Here is a tiny trained network, its code and every weight. The questions are about switching its units off for an input and a target symbol, where a switched-off unit gives its printed mean instead of its output.

import numpy as np


def w(rows, s, z=0):
    codes = np.array(rows[::2]) - 128.0
    scale = np.full(codes.shape[1], s)
    scale[-1] = z or s
    return codes * scale


def f(y):
    return y / 2 * (1 + np.tanh(0.7978845608 * (y + 0.044715 * y**3)))


def softmax(a):
    e = np.exp(a - a.max(-1, keepdims=True))
    return e / e.sum(-1, keepdims=True)


def log_softmax(a):
    a = a - a.max(-1, keepdims=True)
    return a - np.log(np.exp(a).sum(-1, keepdims=True))


def net(x, mask):
    ids = ['αγεθλμξστφω'.index(c) for c in x.split()]
    T = len(ids)
    res = E[ids] + P[:T]
    u = 0
    for l in range(2):
        r = res
        for j in range(2):
            rows = slice(2 * j, 2 * j + 2)
            q, k, v = (r @ M[l][rows].T for M in (Q, K, V))
            z = softmax(np.where(np.tri(T) > 0, q @ k.T / 2**0.5, -1e9)) @ v
            o = O[l][rows]
            res = res + np.where(mask[u + j], z, o[:, -1]) @ o[:, :-1]
        u += 2
        y = f(res @ A[l][:, :-1].T + A[l][:, -1])
        res = res + np.where(mask[u : u + 16], y, B[l][:, -1]) @ B[l][:, :-1]
        u += 16
    return log_softmax(res[-1] @ U[:, :-1].T + U[:, -1])


Q, K, V, O, A, B = {}, {}, {}, {}, {}, {}
E = w([
[72,110,200,80],'α',
[32,82,106,105],'γ',
[146,35,247,179],'ε',
[61,145,130,176],'θ',
[66,56,52,90],'λ',
[133,59,29,109],'μ',
[62,249,127,183],'ξ',
[71,108,27,194],'σ',
[38,96,104,23],'τ',
[40,195,45,155],'φ',
[237,82,59,63],'ω',
],0.014)
P = w([
[69,2,181,149],'0',
[77,18,173,154],'1',
[81,41,161,158],'2',
[89,60,154,155],'3',
[101,86,143,154],'4',
[106,99,131,152],'5',
[116,115,122,145],'6',
[127,133,112,135],'7',
[135,148,102,124],'8',
[145,167,89,113],'9',
[158,181,72,106],'10',
[165,200,58,91],'11',
[175,211,51,90],'12',
[181,223,32,83],'13',
],0.0071)
Q[0] = w([
[103,115,79,190],'0.h1',
[148,165,169,202],'0.h1',
[107,73,123,3],'0.h2',
[159,240,153,125],'0.h2',
],0.021)
K[0] = w([
[47,125,107,156],'0.h1',
[117,78,25,230],'0.h1',
[200,34,248,219],'0.h2',
[123,152,28,235],'0.h2',
],0.017)
V[0] = w([
[21,161,95,26],'0.h1',
[2,123,74,222],'0.h1',
[118,38,19,162],'0.h2',
[159,81,153,214],'0.h2',
],0.0037)
O[0] = w([
[41,186,146,155,218],'0.h1',
[39,90,160,254,253],'0.h1',
[93,72,113,157,163],'0.h2',
[97,190,71,200,168],'0.h2',
],0.003,0.0032)
A[0] = w([
[196,183,193,144,150],'0.n1',
[126,85,128,84,118],'0.n2',
[213,97,132,143,1],'0.n3',
[77,179,216,168,102],'0.n4',
[156,64,122,114,110],'0.n5',
[255,73,158,83,37],'0.n6',
[142,170,213,92,132],'0.n7',
[59,99,139,15,94],'0.n8',
[97,179,46,112,101],'0.n9',
[129,179,114,82,86],'0.n10',
[45,166,121,70,69],'0.n11',
[149,139,207,25,146],'0.n12',
[151,34,112,166,142],'0.n13',
[99,217,219,119,101],'0.n14',
[208,208,239,128,94],'0.n15',
[139,219,153,77,90],'0.n16',
],0.0089,0.0056)
B[0] = w([
[96,75,187,133,115],'0.n1',
[123,181,90,104,161],'0.n2',
[146,183,114,131,105],'0.n3',
[90,197,93,91,210],'0.n4',
[106,164,113,84,147],'0.n5',
[146,248,107,123,139],'0.n6',
[105,67,103,147,142],'0.n7',
[149,193,47,189,252],'0.n8',
[144,7,147,196,242],'0.n9',
[172,112,123,176,109],'0.n10',
[137,208,156,150,206],'0.n11',
[84,54,147,223,180],'0.n12',
[56,151,129,100,244],'0.n13',
[140,97,17,107,165],'0.n14',
[85,110,214,100,121],'0.n15',
[189,119,114,125,113],'0.n16',
],0.014,0.0031)
Q[1] = w([
[63,124,124,162],'1.h1',
[105,91,89,111],'1.h1',
[100,98,250,32],'1.h2',
[76,109,112,102],'1.h2',
],0.019)
K[1] = w([
[252,75,69,168],'1.h1',
[165,138,134,176],'1.h1',
[63,236,73,229],'1.h2',
[155,54,131,125],'1.h2',
],0.016)
V[1] = w([
[89,7,125,67],'1.h1',
[123,144,53,49],'1.h1',
[135,160,200,147],'1.h2',
[111,152,125,192],'1.h2',
],0.017)
O[1] = w([
[113,51,92,21,98],'1.h1',
[254,69,138,137,192],'1.h1',
[69,145,214,89,1],'1.h2',
[99,215,101,124,215],'1.h2',
],0.0097,0.0066)
A[1] = w([
[79,31,125,200,160],'1.n1',
[203,144,173,64,66],'1.n2',
[119,119,111,49,124],'1.n3',
[83,61,117,150,173],'1.n4',
[167,227,121,9,3],'1.n5',
[204,62,176,164,128],'1.n6',
[85,107,209,134,152],'1.n7',
[49,108,130,250,76],'1.n8',
[117,75,136,78,11],'1.n9',
[128,120,172,108,201],'1.n10',
[99,117,232,88,26],'1.n11',
[110,173,89,78,49],'1.n12',
[141,168,136,67,193],'1.n13',
[45,6,188,250,143],'1.n14',
[225,192,129,3,81],'1.n15',
[167,232,97,90,187],'1.n16',
],0.008,0.0075)
B[1] = w([
[108,113,160,83,223],'1.n1',
[54,64,56,164,130],'1.n2',
[171,185,80,180,162],'1.n3',
[155,168,100,71,201],'1.n4',
[157,98,185,109,138],'1.n5',
[96,136,157,55,172],'1.n6',
[72,170,93,143,147],'1.n7',
[75,4,167,22,249],'1.n8',
[72,143,136,177,140],'1.n9',
[150,202,101,115,133],'1.n10',
[95,20,175,225,128],'1.n11',
[61,53,105,143,144],'1.n12',
[188,205,148,202,141],'1.n13',
[193,203,106,228,221],'1.n14',
[106,69,198,56,146],'1.n15',
[146,141,167,197,193],'1.n16',
],0.016,0.012)
U = w([
[71,69,137,68,2],'α',
[105,41,128,154,167],'γ',
[84,133,101,163,52],'ε',
[83,213,175,39,233],'θ',
[179,72,72,88,205],'λ',
[127,106,103,1,28],'μ',
[141,102,91,164,138],'ξ',
[91,117,14,128,100],'σ',
[88,52,139,178,89],'τ',
[26,55,110,84,110],'φ',
[182,95,193,72,146],'ω',
],0.0058,0.0073)

Each question gives the input, a string of symbols that net reads in full, and the target symbol t.
The units are the heads (2 rows each of Q, K, V and O) and the neurons (one row each of A and B). Each row of codes is followed by its name. A weight is (code - 128) times the scale printed after its matrix; where a second scale follows, it is the last column's (O, A, B and U).
mask holds one flag per unit, layer by layer, with each layer's heads first. A switched-off unit (its flag False) gives its mean, the last column of its rows in O or B, instead of its output. The means were averaged over made-up inputs and are rounded, as every weight is.
A unit's drop is (log p(t) with every unit on - log p(t) with that unit switched off) / (log p(t) with every unit on - log p(t) with every unit switched off).
The circuit of an input: a set's keep is (log p(t) with only the set's units on - log p(t) with every unit switched off) / (log p(t) with every unit on - log p(t) with every unit switched off). Starting from the 12 units with the biggest drops (on a tie, the unit counted first), units are removed one at a time, each time the one whose removal leaves the highest keep (on an exact tie, the one counted first), for as long as the keep stays at least 0.8.
units of the circuit, in order: the units of the circuit, biggest drop first
top k neurons: the k neurons with the biggest drops, biggest first
k most important neurons of layer l: the k neurons of layer l with the biggest drops, biggest first
heads that matter: for each layer, one digit per head in row order, 1 if its drop is at least 0.15 and else 0, layers parted by /
input λ ε γ σ α α γ σ ξ φ, target φ: top 4 neurons	[1.n8 0.n9 0.n13 0.n11]
input α α λ μ ω σ, target ω: top 3 neurons	[0.n15 1.n6 1.n1]
input ξ ξ ε φ θ, target φ: units of the circuit, in order	[1.h1]
input α λ μ ε τ, target γ: heads that matter	00 / 10
input θ α λ ω ε σ λ γ λ ξ σ, target θ: units of the circuit, in order	[0.n8 1.h2 0.n6]
input α φ α α λ ξ γ λ φ θ ω ω, target ω: top 2 neurons	[0.n14 1.n15]
input σ ω φ σ φ ω α τ τ α, target τ: top 2 neurons	[0.n8 0.n13]
input σ α λ μ θ α ξ λ τ α, target γ: top 3 neurons	[1.n8 0.n8 1.n14]
input θ ξ μ α θ γ σ ξ τ σ σ, target γ: heads that matter	11 / 10
input σ ε ε α γ, target θ: units of the circuit, in order	[1.h2 0.n9]
input θ φ θ α γ ε φ α θ α λ, target θ: heads that matter	00 / 01
input λ μ σ ε λ ε φ σ, target φ: units of the circuit, in order	[0.n9 1.n8]
input α λ α τ, target τ: top 3 neurons	[0.n8 0.n13 1.n16]
input λ θ μ, target μ: heads that matter	00 / 11
input φ γ σ ω λ, target ω: heads that matter	10 / 10
input α α ω φ α α τ α, target γ: top 3 neurons	[0.n13 1.n8 0.n8]
input ε ω θ, target ω: units of the circuit, in order	[1.h1 1.n6 0.n6 0.n5]
input ω μ μ γ φ φ λ α, target λ: units of the circuit, in order	[0.n8 1.h2 0.h1]
input ε ε λ α λ, target θ: units of the circuit, in order	[1.h2]
input λ μ μ λ γ, target μ: heads that matter	00 / 11
input λ α μ θ ω ε φ φ φ ε θ λ σ, target θ: top 3 neurons	[1.n1 1.n4 0.n8]
input ε ω ω σ α μ ω ε λ α μ α, target λ: most important neuron of layer 0	[0.n9]
input σ τ θ ω γ γ, target ω: top 3 neurons	[1.n6 0.n6 0.n13]
input λ θ ξ, target ξ: heads that matter	00 / 10
input τ α α α θ α φ ε σ α θ, target θ: 2 most important neurons of layer 0	[0.n13 0.n8]
input α α σ σ σ λ α λ, target σ: heads that matter	00 / 11
input θ ξ λ λ σ λ, target σ: 2 most important neurons of layer 0	[0.n4 0.n8]
input α λ μ λ α ε ω γ τ μ λ ω γ, target ω: heads that matter	00 / 10
